Here is a tiny trained network, its code and every weight. The questions are about switching its units off for an input and a class, where a switched-off unit gives its printed mean instead of its output.

import numpy as np


def w(rows, s, z=0):
    codes = np.array(rows[::2]) - 128.0
    scale = np.full(codes.shape[1], s)
    scale[-1] = z or s
    return codes * scale


def f(y):
    return np.maximum(y, 0)


def log_softmax(a):
    a = a - a.max(-1, keepdims=True)
    return a - np.log(np.exp(a).sum(-1, keepdims=True))


def net(x, mask):
    res = np.array(x, float).reshape(1, 7) / 4 @ E
    y = f(res @ A[0][:, :-1].T + A[0][:, -1])
    res = res + np.where(mask, y, B[0][:, -1]) @ B[0][:, :-1]
    return log_softmax(res[-1] @ U[:, :-1].T + U[:, -1])


A, B = {}, {}
E = w([
[131,211,128],'x0',
[126,129,131],'x1',
[106,77,174],'x2',
[5,120,97],'x3',
[128,130,131],'x4',
[127,128,130],'x5',
[128,125,126],'x6',
],0.015)
A[0] = w([
[59,127,7,138],'N1',
[167,111,28,184],'N2',
[205,166,157,180],'N3',
[226,71,208,91],'N4',
[224,157,186,232],'N5',
[148,47,207,54],'N6',
[128,133,193,130],'N7',
[174,55,72,149],'N8',
[189,150,90,121],'N9',
[176,201,95,76],'N10',
[176,223,131,74],'N11',
[101,172,137,104],'N12',
[151,130,158,74],'N13',
[149,221,213,106],'N14',
[100,95,127,65],'N15',
[217,99,177,254],'N16',
[56,65,108,150],'N17',
[46,109,131,190],'N18',
[200,91,203,185],'N19',
[30,175,117,89],'N20',
[124,172,190,127],'N21',
[94,173,39,172],'N22',
],0.013,0.0085)
B[0] = w([
[137,139,187,240],'N1',
[65,140,74,177],'N2',
[115,121,66,211],'N3',
[119,236,142,222],'N4',
[134,118,43,246],'N5',
[210,129,207,186],'N6',
[126,181,109,154],'N7',
[116,176,155,179],'N8',
[77,89,49,172],'N9',
[107,147,93,178],'N10',
[102,132,93,186],'N11',
[189,177,159,156],'N12',
[90,194,132,141],'N13',
[79,108,55,183],'N14',
[179,84,164,150],'N15',
[232,181,40,250],'N16',
[126,89,175,231],'N17',
[107,60,223,238],'N18',
[188,217,137,226],'N19',
[193,165,254,221],'N20',
[108,71,91,155],'N21',
[104,240,196,217],'N22',
],0.008,0.014)
U = w([
[148,99,66,254],'0',
[140,171,143,70],'1',
[22,90,151,252],'2',
[105,1,152,23],'3',
[70,82,30,44],'4',
],0.013,0.0079)

Each question gives the input, the list of numbers given to net, and the class t.
The units are the neurons (one row each of A and B). Each row of codes is followed by its name. A weight is (code - 128) times the scale printed after its matrix; where a second scale follows, it is the last column's (A, B and U).
mask holds one flag per neuron, in row order. A switched-off neuron (its flag False) gives its mean, the last column of its row in B, instead of its output. The means were averaged over made-up inputs and are rounded, as every weight is.
A unit's drop is (log p(t) with every unit on - log p(t) with that unit switched off) / (log p(t) with every unit on - log p(t) with every unit switched off).
The circuit of an input: a set's keep is (log p(t) with only the set's units on - log p(t) with every unit switched off) / (log p(t) with every unit on - log p(t) with every unit switched off). Starting from the 12 units with the biggest drops (on a tie, the unit counted first), units are removed one at a time, each time the one whose removal leaves the highest keep (on an exact tie, the one counted first), for as long as the keep stays at least 0.8.
units of the circuit, in order: the units of the circuit, biggest drop first
unit that matters most: the unit with the biggest drop
k most important neurons: the k neurons with the biggest drops, biggest first
drop of u: that unit's drop, to one decimal
input [-2,-6,-6,-2,-3,-5,-4], class 0: unit that matters most => N14
input [5,-2,3,1,8,-5,-5], class 2: units of the circuit, in order => [N16 N19]
input [-4,-3,-1,4,-2,-1,-8], class 2: 2 most important neurons => [N16 N6]
input [2,-2,6,-4,6,8,7], class 0: 3 most important neurons => [N22 N20 N5]
input [-1,5,-7,4,5,-6,-3], class 2: 3 most important neurons => [N16 N19 N4]
input [-2,-6,-4,-8,-4,-7,-4], class 0: 2 most important neurons => [N16 N19]
input [4,6,2,5,-6,-3,1], class 2: 3 most important neurons => [N16 N19 N18]
input [-2,4,-7,-3,5,-4,7], class 0: 2 most important neurons => [N16 N14]
input [-5,6,-7,7,-1,-5,-5], class 2: drop of N12 => 0.0
input [1,4,-7,-7,-7,6,1], class 4: drop of N9 => 0.1
input [-1,8,-6,0,3,1,0], class 0: drop of N18 => 0.2
input [0,-4,-7,3,-1,4,-5], class 2: 3 most important neurons => [N16 N19 N4]
